Below are the code and all the weights of a small trained network. Each question names an input and a target symbol and asks about switching units off, where a switched-off unit gives its printed mean instead of its output.

import numpy as np


def w(rows, s, z=0):
    codes = np.array(rows[::2]) - 128.0
    scale = np.full(codes.shape[1], s)
    scale[-1] = z or s
    return codes * scale


def f(y):
    return y / 2 * (1 + np.tanh(0.7978845608 * (y + 0.044715 * y**3)))


def softmax(a):
    e = np.exp(a - a.max(-1, keepdims=True))
    return e / e.sum(-1, keepdims=True)


def log_softmax(a):
    a = a - a.max(-1, keepdims=True)
    return a - np.log(np.exp(a).sum(-1, keepdims=True))


def net(x, mask):
    ids = ['γδζθτψ'.index(c) for c in x.split()]
    T = len(ids)
    res = E[ids] + P[:T]
    r = res
    for j in range(3):
        rows = slice(3 * j, 3 * j + 3)
        q, k, v = (r @ M[0][rows].T for M in (Q, K, V))
        z = softmax(np.where(np.tri(T) > 0, q @ k.T / 3**0.5, -1e9)) @ v
        o = O[0][rows]
        res = res + np.where(mask[j], z, o[:, -1]) @ o[:, :-1]
    y = f(res @ A[0][:, :-1].T + A[0][:, -1])
    res = res + np.where(mask[3:7], y, B[0][:, -1]) @ B[0][:, :-1]
    return log_softmax(res[-1] @ U[:, :-1].T + U[:, -1])


Q, K, V, O, A, B = {}, {}, {}, {}, {}, {}
E = w([
[111,36,101,91],'γ',
[170,253,143,204],'δ',
[65,145,160,156],'ζ',
[71,84,60,128],'θ',
[112,134,187,135],'τ',
[166,142,155,121],'ψ',
],0.021)
P = w([
[137,3,198,178],'0',
[100,101,197,82],'1',
[126,163,108,54],'2',
[140,139,122,80],'3',
[157,128,84,156],'4',
[157,60,39,199],'5',
[149,99,87,134],'6',
],0.014)
Q[0] = w([
[114,29,120,152],'h0',
[99,74,61,37],'h0',
[86,166,188,36],'h0',
[153,137,120,180],'h1',
[123,167,176,81],'h1',
[100,135,173,172],'h1',
[85,181,141,4],'h2',
[137,214,178,180],'h2',
[95,51,128,125],'h2',
],0.017)
K[0] = w([
[112,131,34,39],'h0',
[77,96,12,162],'h0',
[162,51,136,185],'h0',
[127,194,135,148],'h1',
[166,94,191,93],'h1',
[112,121,151,140],'h1',
[181,73,133,251],'h2',
[15,95,172,142],'h2',
[198,139,110,87],'h2',
],0.016)
V[0] = w([
[109,97,47,96],'h0',
[203,114,103,152],'h0',
[252,110,173,35],'h0',
[87,162,87,80],'h1',
[124,126,100,51],'h1',
[187,160,102,67],'h1',
[71,115,194,151],'h2',
[92,90,139,80],'h2',
[26,94,59,191],'h2',
],0.012)
O[0] = w([
[186,135,152,206,230],'h0',
[133,78,218,148,107],'h0',
[178,157,214,21,143],'h0',
[99,119,172,149,53],'h1',
[91,57,133,196,122],'h1',
[9,121,167,157,16],'h1',
[94,136,58,153,243],'h2',
[194,86,97,165,255],'h2',
[80,103,177,232,145],'h2',
],0.011,0.005)
A[0] = w([
[171,152,200,93,119],'n0',
[154,164,184,85,69],'n1',
[157,255,121,208,2],'n2',
[123,39,70,151,92],'n3',
],0.0094,0.0086)
B[0] = w([
[95,229,59,183,176],'n0',
[80,174,178,120,157],'n1',
[102,147,246,21,162],'n2',
[1,167,174,97,254],'n3',
],0.0088,0.012)
U = w([
[79,12,164,64,218],'γ',
[137,201,144,153,89],'δ',
[216,154,89,254,214],'ζ',
[113,162,18,222,3],'θ',
[145,134,171,204,91],'τ',
[165,88,18,115,4],'ψ',
],0.0076,0.0041)

Each question gives the input, a string of symbols that net reads in full, and the target symbol t.
The units are the heads (3 rows each of Q, K, V and O) and the neurons (one row each of A and B). Each row of codes is followed by its name. A weight is (code - 128) times the scale printed after its matrix; where a second scale follows, it is the last column's (O, A, B and U).
mask holds one flag per unit, heads first, then neurons. A switched-off unit (its flag False) gives its mean, the last column of its rows in O or B, instead of its output. The means were averaged over made-up inputs and are rounded, as every weight is.
A unit's drop is (log p(t) with every unit on - log p(t) with that unit switched off) / (log p(t) with every unit on - log p(t) with every unit switched off).
The circuit of an input: a set's keep is (log p(t) with only the set's units on - log p(t) with every unit switched off) / (log p(t) with every unit on - log p(t) with every unit switched off). Starting from all 7 units, units are removed one at a time, each time the one whose removal leaves the highest keep (on an exact tie, the one counted first), for as long as the keep stays at least 0.8.
circuit, biggest first: the units of the circuit, biggest drop first
most important unit: the unit with the biggest drop
k most important neurons: the k neurons with the biggest drops, biggest first
heads that matter: for each layer, one digit per head in row order, 1 if its drop is at least 0.15 and else 0, layers parted by /
drop when u is switched off: that unit's drop, to one decimal
input ψ τ θ ψ γ τ, target τ: heads that matter	111
input γ θ ζ ζ, target ζ: most important unit	n3
input τ δ ζ, target ψ: circuit, biggest first	h1, h0, n3
input ψ ψ γ ψ τ, target δ: heads that matter	100
input ζ θ τ, target θ: heads that matter	101
input ζ γ ζ ψ, target θ: heads that matter	100
input γ ψ ψ ψ ψ δ ψ, target δ: heads that matter	101
input γ ζ δ τ, target ζ: heads that matter	000
input ψ ψ ψ ζ γ ζ, target δ: 2 most important neurons	n1, n0
input γ γ ψ γ, target ψ: heads that matter	111
input γ γ θ ψ θ τ, target τ: 3 most important neurons	n2, n3, n0
input γ τ γ γ ζ, target ψ: heads that matter	100
input ζ γ ψ ζ τ ζ, target δ: heads that matter	101
input γ ζ θ ψ τ θ δ, target δ: circuit, biggest first	n2
input θ ζ ψ ψ, target τ: heads that matter	001
input γ ψ γ, target ψ: heads that matter	101
input θ γ γ ψ, target τ: 2 most important neurons	n2, n3
input θ γ θ γ, target θ: 2 most important neurons	n2, n3
input ψ γ δ γ, target δ: 2 most important neurons	n0, n1
input γ ψ ζ γ θ γ, target θ: most important neuron	n3
input γ τ ψ ψ ψ τ, target δ: 2 most important neurons	n0, n1
input θ ψ θ θ ζ ζ, target τ: 2 most important neurons	n2, n3
input δ γ θ τ, target γ: drop when h0 is switched off	0.8
input τ δ θ τ, target ψ: drop when h2 is switched off	0.2
